Below is a small trained network, with its code and all its weights. Each question gives an input and a target symbol and asks what happens when units are switched off, that is, made to give their printed mean instead of their output.

import numpy as np


def w(rows, s, z=0):
    codes = np.array(rows[::2]) - 128.0
    scale = np.full(codes.shape[1], s)
    scale[-1] = z or s
    return codes * scale


def norm(h):
    return h / np.sqrt((h * h).mean(-1, keepdims=True) + 1e-5)


def f(y):
    return y / 2 * (1 + np.tanh(0.7978845608 * (y + 0.044715 * y**3)))


def softmax(a):
    e = np.exp(a - a.max(-1, keepdims=True))
    return e / e.sum(-1, keepdims=True)


def log_softmax(a):
    a = a - a.max(-1, keepdims=True)
    return a - np.log(np.exp(a).sum(-1, keepdims=True))


def net(x, mask):
    ids = ['ΓΞβδεηθπτφω'.index(c) for c in x.split()]
    T = len(ids)
    res = E[ids] + P[:T]
    r = norm(res)
    for j in range(2):
        rows = slice(2 * j, 2 * j + 2)
        q, k, v = (r @ M[0][rows].T for M in (Q, K, V))
        z = softmax(np.where(np.tri(T) > 0, q @ k.T / 2**0.5, -1e9)) @ v
        o = O[0][rows]
        res = res + np.where(mask[j], z, o[:, -1]) @ o[:, :-1]
    y = f(norm(res) @ A[0][:, :-1].T + A[0][:, -1])
    res = res + np.where(mask[2:6], y, B[0][:, -1]) @ B[0][:, :-1]
    return log_softmax(norm(res)[-1] @ U[:, :-1].T + U[:, -1])


Q, K, V, O, A, B = {}, {}, {}, {}, {}, {}
E = w([
[186,129,112,86,112,104,169],'Γ',
[97,147,107,29,184,187,160],'Ξ',
[147,87,168,57,172,110,143],'β',
[155,133,67,105,194,178,160],'δ',
[160,84,96,140,186,151,141],'ε',
[96,113,171,2,210,123,137],'η',
[114,58,124,144,146,151,113],'θ',
[169,98,152,71,142,128,168],'π',
[78,84,128,128,140,93,113],'τ',
[55,101,128,102,92,117,124],'φ',
[106,108,88,116,43,146,153],'ω',
],0.0067)
P = w([
[140,159,165,173,105,150,109],'0',
[144,128,98,98,102,103,27],'1',
[113,105,109,120,110,130,118],'2',
[75,50,148,153,133,129,230],'3',
[48,182,118,32,200,78,224],'4',
[19,174,6,38,135,2,104],'5',
],0.0083)
Q[0] = w([
[118,31,52,31,117,116,102],'head 1',
[97,221,72,114,139,96,21],'head 1',
[136,229,124,140,98,79,86],'head 2',
[105,178,253,219,161,165,160],'head 2',
],0.0063)
K[0] = w([
[206,146,254,185,111,174,150],'head 1',
[80,106,113,145,136,137,250],'head 1',
[115,76,99,89,156,121,244],'head 2',
[153,116,49,35,132,79,71],'head 2',
],0.0058)
V[0] = w([
[180,208,63,203,95,173,151],'head 1',
[1,232,96,119,162,153,33],'head 1',
[154,188,117,12,130,175,155],'head 2',
[100,138,146,85,8,56,107],'head 2',
],0.0086)
O[0] = w([
[139,122,70,151,142,6,163,171],'head 1',
[31,146,81,108,152,125,70,2],'head 1',
[184,87,26,70,128,142,96,167],'head 2',
[168,230,90,126,66,130,161,99],'head 2',
],0.012,0.0017)
A[0] = w([
[216,207,123,108,112,51,187,92],'neuron 1',
[100,142,125,144,174,168,253,89],'neuron 2',
[115,144,103,99,155,148,132,169],'neuron 3',
[99,77,81,128,203,30,106,250],'neuron 4',
],0.0052,0.0022)
B[0] = w([
[17,212,122,92,119,171,134,219],'neuron 1',
[65,66,125,65,15,3,173,175],'neuron 2',
[65,155,177,160,124,188,189,166],'neuron 3',
[52,197,65,97,90,186,202,254],'neuron 4',
],0.0054,0.0034)
U = w([
[173,201,79,132,120,54,214,105],'Γ',
[105,102,68,71,135,194,59,166],'Ξ',
[242,94,212,111,111,209,157,154],'β',
[96,62,40,97,168,101,107,227],'δ',
[105,25,128,144,198,50,171,29],'ε',
[169,114,201,93,123,245,64,116],'η',
[78,55,235,148,168,76,160,48],'θ',
[255,105,127,106,93,103,202,135],'π',
[65,152,246,169,144,139,138,217],'τ',
[82,236,178,142,100,166,104,204],'φ',
[98,237,94,119,62,119,143,7],'ω',
],0.0064,0.0012)

Each question gives the input, a string of symbols that net reads in full, and the target symbol t.
The units are the heads (2 rows each of Q, K, V and O) and the neurons (one row each of A and B). Each row of codes is followed by its name. A weight is (code - 128) times the scale printed after its matrix; where a second scale follows, it is the last column's (O, A, B and U).
mask holds one flag per unit, heads first, then neurons. A switched-off unit (its flag False) gives its mean, the last column of its rows in O or B, instead of its output. The means were averaged over made-up inputs and are rounded, as every weight is.
A unit's drop is (log p(t) with every unit on - log p(t) with that unit switched off) / (log p(t) with every unit on - log p(t) with every unit switched off).
The circuit of an input: a set's keep is (log p(t) with only the set's units on - log p(t) with every unit switched off) / (log p(t) with every unit on - log p(t) with every unit switched off). Starting from all 6 units, units are removed one at a time, each time the one whose removal leaves the highest keep (on an exact tie, the one counted first), for as long as the keep stays at least 0.8.
units of the circuit, in order: the units of the circuit, biggest drop first
top k neurons: the k neurons with the biggest drops, biggest first
which heads matter: for each layer, one digit per head in row order, 1 if its drop is at least 0.15 and else 0, layers parted by /
drop of u: that unit's drop, to one decimal
input ω ε δ, target Γ: which heads matter => 11
input Γ ω β Γ Ξ π, target π: which heads matter => 10
input ε η π, target ε: which heads matter => 11
input β π β Ξ, target β: units of the circuit, in order => head 1
input π Γ Γ η, target π: units of the circuit, in order => head 1; head 2
input Γ π Ξ, target π: which heads matter => 10
input θ θ β, target θ: which heads matter => 01
input η θ φ β Ξ δ, target η: which heads matter => 10
input φ β Ξ, target φ: units of the circuit, in order => head 2; head 1
input ε Ξ Ξ θ, target δ: units of the circuit, in order => head 2; head 1
input Γ η τ, target Γ: units of the circuit, in order => head 1; head 2
input Ξ π τ π, target β: top 2 neurons => neuron 4; neuron 1
input Ξ β τ, target Ξ: units of the circuit, in order => head 2; head 1
input ε θ Ξ, target θ: units of the circuit, in order => head 2
input Ξ Ξ φ ω Ξ, target Ξ: units of the circuit, in order => head 1; head 2
input ε Ξ Γ, target ε: units of the circuit, in order => head 2; head 1
input θ ω φ, target τ: which heads matter => 01
input β β β η Ξ, target η: which heads matter => 10
input π π ε Ξ, target π: which heads matter => 11
input ω π η, target Γ: units of the circuit, in order => head 2
input ω δ π, target Γ: units of the circuit, in order => head 1; head 2
input θ δ π, target θ: drop of neuron 1 => 0.0
input π Ξ η, target π: drop of head 2 => 0.1
input τ β π θ Γ η, target τ: drop of head 2 => 0.7
